Each row is shifted at random along 3 fixed directions that mean nothing.
Known rows, with every step that occurs
bugik/sivep/lekilu/zevu/zube: 145,9,-43,72,-236,-115,80,-156,-34,-261,-225,116,-45,-46,139,110,-139,396,71,117,5,-499,-2,-17,19,-31,-100,-106,53,45,-319,-36,-200,168,-194,246,-4,-230,92,424,124,157,137,74,-133
sivep/dinud/lekilu/zevu/bugik/gogu/lumi: 63,75,-69,-36,-211,-118,48,-330,-165,13,-42,-87,-244,43,88,48,-282,145,7,84,-144,-242,189,-69,81,-13,-36,-18,-54,5,-369,-91,-118,109,108,66,-32,-134,197,185,132,154,25,23,-49
zube/zevu/bugik/sivep: 103,-142,-200,344,-121,-255,196,-41,-96,-142,-169,52,-154,-179,108,-87,-117,276,21,-11,-45,-309,-99,-159,-69,41,188,-74,321,-106,-570,-76,-109,36,-246,-18,-2,-56,103,312,117,-4,204,283,-49
gogu/sivep/lekilu/dinud/zevu/bugik: 193,186,-4,-313,-104,-302,132,-258,-310,-79,17,407,-269,-44,-110,46,-364,265,211,161,-201,-158,243,58,107,21,176,-132,36,126,-306,3,-321,450,59,57,4,-219,162,321,165,207,-117,-153,-15
sivep/lumi/gogu/bugik/zube/zevu/lekilu: 0,-9,-220,109,-158,-77,17,-157,-169,-130,26,17,83,-17,91,153,-375,-119,-202,-230,-274,-346,-69,-85,105,-54,-199,23,239,-40,-238,-155,-10,0,92,-170,-88,67,242,147,174,180,-116,-102,-92
zevu/lekilu/dinud/bugik/zube/lumi/gogu/sivep: 50,-64,-198,-73,-213,-205,219,-47,-51,-127,25,217,-69,-178,-33,-55,-70,60,-33,18,-161,-239,70,-338,-9,161,198,-15,237,-204,-605,-51,35,29,-318,-107,-26,95,158,215,14,138,127,216,-2
lumi/gogu/sivep/zevu/zube/dinud: 29,-35,-189,12,-200,-252,98,-115,-255,-94,-22,142,-19,-44,-33,12,-337,48,-32,-219,-238,-387,27,-234,-6,-99,-145,-16,148,-83,-329,-144,74,79,-11,3,79,13,197,275,-26,267,-8,11,-262
lumi/gogu/bugik/sivep: 118,38,-81,4,-216,-205,140,-236,14,-192,-291,45,-103,68,182,-80,-153,414,54,62,-116,-412,-150,17,-76,74,-159,-79,57,-94,-469,-76,-16,108,-249,-8,-49,-137,117,206,140,108,206,117,186
zube/bugik/lumi/gogu/sivep/dinud: 56,42,-143,33,-96,-116,131,-41,-194,-187,-54,268,-2,89,-66,24,-326,130,-42,-124,-299,-394,72,33,199,-23,-261,-55,-6,-163,-350,-143,-112,101,81,-20,-9,-78,225,195,101,322,-133,2,-39
dinud/lekilu/zevu/zube/bugik: 212,18,-14,-14,-219,-256,256,-334,-107,-124,-357,222,-251,-52,90,51,-100,335,238,323,-4,-219,151,-202,16,109,476,-131,104,118,-679,54,-209,223,-165,116,-23,-301,91,316,237,-85,225,229,80
sivep/dinud/bugik/lekilu/zevu: 175,-10,-49,-1,-144,-152,50,-103,-65,45,-86,282,-100,-101,-96,81,-146,330,-71,271,-65,-394,357,-125,256,115,-54,-136,22,-128,-427,-85,-321,344,-99,216,124,-303,139,205,116,75,48,223,-55
dinud/bugik/gogu/sivep/zevu/lekilu: 226,4,7,-236,-179,-304,45,-322,-160,-208,-403,56,-444,-1,126,-112,-170,455,54,277,-17,-261,161,-89,-63,140,298,-156,124,157,-677,40,-85,236,-160,101,-71,-155,126,319,179,-90,250,219,150
dinud/bugik/lekilu/zevu: 130,143,28,-32,-123,-131,-13,-143,-143,-102,81,369,-14,62,-193,266,-378,320,1,172,-201,-329,279,113,243,2,-95,-88,-22,-77,-148,-167,-343,436,73,156,-55,-372,188,162,131,20,-118,16,173
lumi/gogu/bugik/zevu: 41,-77,-205,38,-203,-139,103,-283,3,-32,-148,-5,0,-10,131,-29,-209,154,-142,-70,-156,-490,-143,-203,22,17,-113,-64,185,-319,-456,-154,75,29,-154,-50,129,-75,188,84,69,101,209,152,-22
zube/zevu/lekilu/dinud/bugik/gogu: 96,-98,-119,118,-202,-257,27,2,-139,-71,-145,13,-183,-207,30,13,-90,168,-56,157,-60,-268,218,-191,-54,-6,114,62,273,-58,-461,-52,-39,26,-162,-150,-174,-15,153,54,138,24,221,151,23
sivep/dinud/lekilu/zevu: 151,31,-29,71,-207,-141,-8,-209,-132,96,-150,-135,-136,-81,104,22,-242,267,178,129,-121,-457,471,-4,138,15,-242,-29,-194,26,-404,-96,-122,165,79,180,33,-262,170,-12,199,121,132,42,-158
zube/gogu/lumi/bugik/zevu/lekilu: -87,0,-201,238,-181,-77,-15,-130,-74,-13,143,-135,5,-120,98,6,-352,-141,-162,-340,-262,-418,-173,41,-29,-160,-217,39,192,-254,-136,-248,192,-139,158,-243,-157,174,253,-8,80,40,33,-127,-61
zevu/lekilu/dinud/bugik/sivep: 20,-114,-235,217,-132,-131,96,28,-34,8,274,100,-92,-323,-80,-34,-178,147,-116,-60,-142,-458,12,-120,22,101,-59,25,192,-226,-413,-143,-53,107,-144,5,-2,10,126,168,-41,79,94,122,-225
lumi/gogu/sivep/lekilu: 209,68,2,-202,-241,-319,73,-366,-97,-251,-426,51,-221,42,182,-141,-165,363,80,142,-97,-476,126,54,-86,-18,-94,-140,-22,46,-493,-7,-22,101,-141,91,37,-159,162,190,168,178,240,44,36
lekilu/dinud/bugik/sivep: 43,-78,-122,347,-230,-141,26,87,12,-60,-85,-227,-111,-207,162,-68,-81,360,107,54,-108,-587,191,34,-51,66,-366,96,-31,-190,-389,-102,56,33,-206,95,-49,-129,105,-16,93,107,277,164,-88
zube/gogu/bugik/zevu/lekilu: 62,-62,-178,-3,-134,-156,76,-212,-77,-92,-167,43,-119,-137,98,-23,-195,125,-126,-43,-116,-195,-200,-138,87,13,294,-99,375,-56,-422,-87,7,48,-66,-270,-63,-5,157,141,208,-79,131,54,34
dinud/lekilu/zevu/bugik/sivep/lumi: 97,60,-74,243,-85,-78,50,-166,-185,-110,312,198,-53,-95,-28,203,-429,169,-38,-9,-206,-455,67,98,200,30,-21,-76,-52,23,-263,-142,-308,329,114,226,56,-230,187,328,114,157,-171,-65,-93
gogu/sivep/bugik/zube: 120,107,-28,-63,-147,-89,71,-209,-187,-239,-275,82,-219,72,28,67,-289,324,206,-54,-219,-401,170,60,89,68,-148,-133,21,19,-328,-97,-188,212,-6,263,68,-212,144,303,200,94,-30,70,-115
gogu/lumi/bugik/sivep/lekilu/zevu/zube/dinud: -13,-85,-281,211,-224,-141,241,-45,124,-67,92,258,70,-104,8,19,-71,-39,-176,-153,-77,-521,-189,-283,24,-30,-57,-102,347,-313,-358,-122,-46,57,-221,110,175,49,167,455,-84,244,25,216,-377
sivep/lekilu/dinud/bugik/zube: 32,-88,-164,337,-242,-68,-38,106,-55,-60,-42,-186,-58,-164,70,82,-168,128,-95,31,-173,-629,350,-29,94,13,-382,59,43,-156,-241,-125,-32,31,-21,190,95,-129,174,-6,129,211,102,81,-266
gogu/sivep/lekilu/dinud/bugik/zube: 142,71,-42,-178,-177,-159,60,-65,-128,-194,-140,192,-165,-26,-37,79,-187,282,97,150,-190,-377,321,19,138,105,-66,-85,47,12,-348,-28,-194,311,-59,151,67,-234,142,223,142,196,-18,74,-27
gogu/sivep/zevu/lekilu/dinud/bugik/zube: 45,83,-105,-228,-106,-87,3,-37,-274,-83,228,208,-65,-57,-165,179,-432,128,49,-120,-317,-298,265,-36,178,73,-163,-14,102,32,-215,-150,-144,349,134,64,-58,-78,189,259,32,177,-224,-78,-92
sivep/bugik/lekilu/zevu/zube/dinud: -57,-62,-176,436,-255,-41,-6,61,-63,-62,35,-138,76,-131,33,222,-215,53,-131,-181,-158,-475,194,-154,86,-158,-399,96,193,-181,-36,-218,-55,-58,41,170,-12,-68,181,125,121,176,-25,30,-397
lekilu/zevu/bugik/sivep: 28,-56,-198,169,-93,-99,168,-119,-93,-44,283,255,48,-140,-106,86,-299,206,-79,-165,-169,-433,-104,-120,137,20,-33,-72,230,-249,-314,-214,-207,199,-150,175,112,-109,149,407,-46,149,-23,137,-183
gogu/sivep/lumi/bugik/lekilu/dinud: 89,85,-34,-125,-177,-160,51,-196,13,-12,-140,-57,-36,-109,135,-16,-155,272,74,-58,-193,-586,181,119,37,-22,-481,-7,20,-152,-311,-102,-43,147,-68,139,41,-116,161,142,142,193,64,-42,-71
bugik/gogu/sivep/zevu/lekilu/dinud: 73,-8,-46,-191,-261,-188,-55,-170,-101,-136,-351,-441,-181,-60,303,-87,-140,355,154,-47,-89,-443,226,-46,-136,-86,-390,88,100,60,-393,-66,176,-68,-130,3,-198,12,144,90,140,114,279,-8,-73
dinud/zevu/bugik/zube/gogu/sivep: 14,21,-186,73,-63,-153,145,-60,-339,1,272,379,-72,-23,-191,105,-484,-66,-4,-163,-325,-28,39,-90,197,-14,250,-89,216,-164,-222,-185,-194,242,56,-67,46,-79,178,292,66,-4,-223,-40,1
gogu/sivep/zevu/bugik: 106,75,-61,-112,-130,-232,61,-331,-291,-114,-155,-69,-262,-15,90,-48,-404,354,161,-121,-231,-330,101,80,30,6,-78,-63,51,126,-383,-93,-46,205,100,133,3,-135,179,270,165,129,33,-13,-90
lekilu/dinud/bugik/gogu/sivep/zevu/zube/lumi: -11,96,-54,43,-214,-96,-33,45,-395,-214,54,75,-119,29,-92,261,-455,157,63,-118,-337,-242,184,80,190,-80,-253,140,-57,75,-91,-118,-43,206,153,35,-149,-139,237,102,135,247,-222,-121,-74
zevu/zube/dinud/bugik/lumi/gogu/sivep: 107,-50,-146,34,-244,-287,218,-172,13,-192,-351,197,-177,-37,112,-147,13,302,24,215,-20,-254,-19,-280,-160,98,370,-97,131,-137,-690,58,46,38,-283,-47,-7,-47,100,369,87,151,341,285,71
zevu/zube/gogu/sivep/lekilu/dinud/bugik/lumi: -54,-38,-219,104,-187,-62,40,29,-167,-110,190,241,18,-127,-91,118,-260,-20,-248,-106,-268,-301,3,13,233,-88,0,31,159,-124,-142,-70,-59,99,93,-70,71,-22,196,218,61,310,-141,-96,-286
gogu/lumi/bugik/sivep: 41,47,-170,99,-132,-140,188,-225,35,-53,-16,175,-102,6,8,-88,-240,184,40,-156,-183,-529,-225,40,-24,39,-187,-129,92,-295,-420,-157,-49,147,-121,92,99,-56,166,298,-18,57,63,146,-92

Rows
89,112,-8,2,-386,-198,136,-395,-48,-129,-371,-178,-120,89,327,56,-155,292,215,179,-105,-157,100,-62,-76,22,65,64,-96,138,-468,20,94,-8,-99,-67,-231,-163,169,18,328,98,252,24,216  dinud/lekilu/zevu/zube/lumi/gogu/bugik
18,-1,-223,39,-206,-134,226,-131,-44,68,-98,160,-64,-63,1,94,-166,100,56,61,-125,-60,-48,-257,146,28,140,0,227,-187,-404,-17,-116,158,-159,-128,12,-135,139,144,165,-45,9,89,-129  gogu/bugik/lekilu/dinud/zevu/zube/lumi
-79,62,-205,147,-194,36,105,19,-226,-92,348,294,227,18,-133,286,-450,-9,-141,-330,-358,-281,-131,-28,316,-55,-448,93,-3,-139,-16,-241,-120,134,82,-23,-68,-41,238,207,39,439,-357,-142,-191  lekilu/zevu/zube/lumi/gogu/bugik/sivep/dinud
116,190,106,-213,-284,-128,10,-303,-220,9,-109,-28,-180,83,94,149,-346,302,207,67,-209,-235,401,145,-11,-36,-300,52,-252,127,-221,-125,-118,183,179,195,-216,-224,161,163,211,231,-22,-148,184  lumi/bugik/gogu/sivep/dinud/lekilu/zevu/zube
42,94,2,-9,-314,-102,-9,-181,-164,-38,-27,-364,-49,39,274,65,-297,212,165,-18,-237,-286,482,24,-70,-3,-457,129,-231,55,-249,-165,55,-40,107,109,-232,-88,167,35,196,316,75,-97,177  lumi/gogu/sivep/dinud/lekilu/zevu/bugik/zube
-38,-10,-306,10,-72,-50,55,-141,-200,153,475,299,81,-28,-187,16,-524,-193,-218,-286,-324,-317,58,-122,185,-74,-243,-35,-4,-361,-245,-237,-77,102,203,-74,56,92,262,170,-97,247,-210,-154,-323  bugik/lumi/gogu/sivep/dinud/zevu/lekilu
-19,94,-176,-156,-51,-90,93,30,-279,-209,379,478,183,65,-250,232,-507,-39,-154,-297,-407,-371,-16,-24,239,-111,-277,-9,199,-115,-124,-210,-141,239,184,-117,-103,66,282,313,-39,392,-394,-224,-80  zube/bugik/lumi/gogu/sivep/zevu/lekilu/dinud
-14,21,-96,157,-297,-73,96,-55,-14,-10,-130,-64,16,-92,238,-24,-80,163,68,-115,-106,-415,-55,-17,-13,-58,-380,36,7,-109,-244,-100,72,-58,-152,12,-118,44,121,259,95,256,123,18,-105  lekilu/zevu/zube/gogu/lumi/bugik/sivep/dinud
54,-53,-74,471,-306,-102,79,-62,-45,-229,-62,-153,12,-66,330,126,-178,136,-7,65,-98,-577,76,-26,-52,-28,-265,91,-108,-20,-385,-76,27,-65,-111,135,-132,-124,150,136,176,157,145,33,10  dinud/lekilu/zevu/zube/bugik/sivep/lumi/gogu
-41,11,-121,217,-244,9,-6,-108,-87,-161,-58,-147,100,-58,271,154,-244,161,-29,-185,-189,-405,-165,114,184,-93,-323,91,73,26,-98,-98,38,21,-51,-23,-101,-93,149,190,224,188,-10,-115,-146  lekilu/zevu/zube/gogu/bugik/sivep/lumi
60,-1,-104,32,-251,-206,38,-76,-61,81,-5,-37,-98,-27,86,-18,-232,81,-15,-11,-191,-512,328,4,-10,-91,-417,35,47,-278,-259,-145,-2,75,-78,142,51,-74,208,5,75,188,84,-21,-108  lumi/bugik/gogu/sivep/lekilu/dinud/zevu
27,33,-155,-46,-194,-55,162,-299,-45,-14,-36,287,34,75,16,165,-228,120,-73,76,-150,-82,-115,-135,232,-4,382,-102,192,-37,-368,-27,-162,204,-4,-97,31,-170,157,323,180,52,-25,25,15  dinud/lekilu/zevu/zube/gogu/bugik/lumi
-71,-49,-179,128,-354,-78,51,-152,-128,-7,-88,-364,82,-103,262,-35,-205,54,81,-297,-219,-422,174,-122,27,-117,-564,208,-108,-163,-282,-155,280,-263,-69,10,-93,61,212,-46,94,355,167,0,-330  lekilu/zevu/zube/lumi/gogu/sivep/dinud
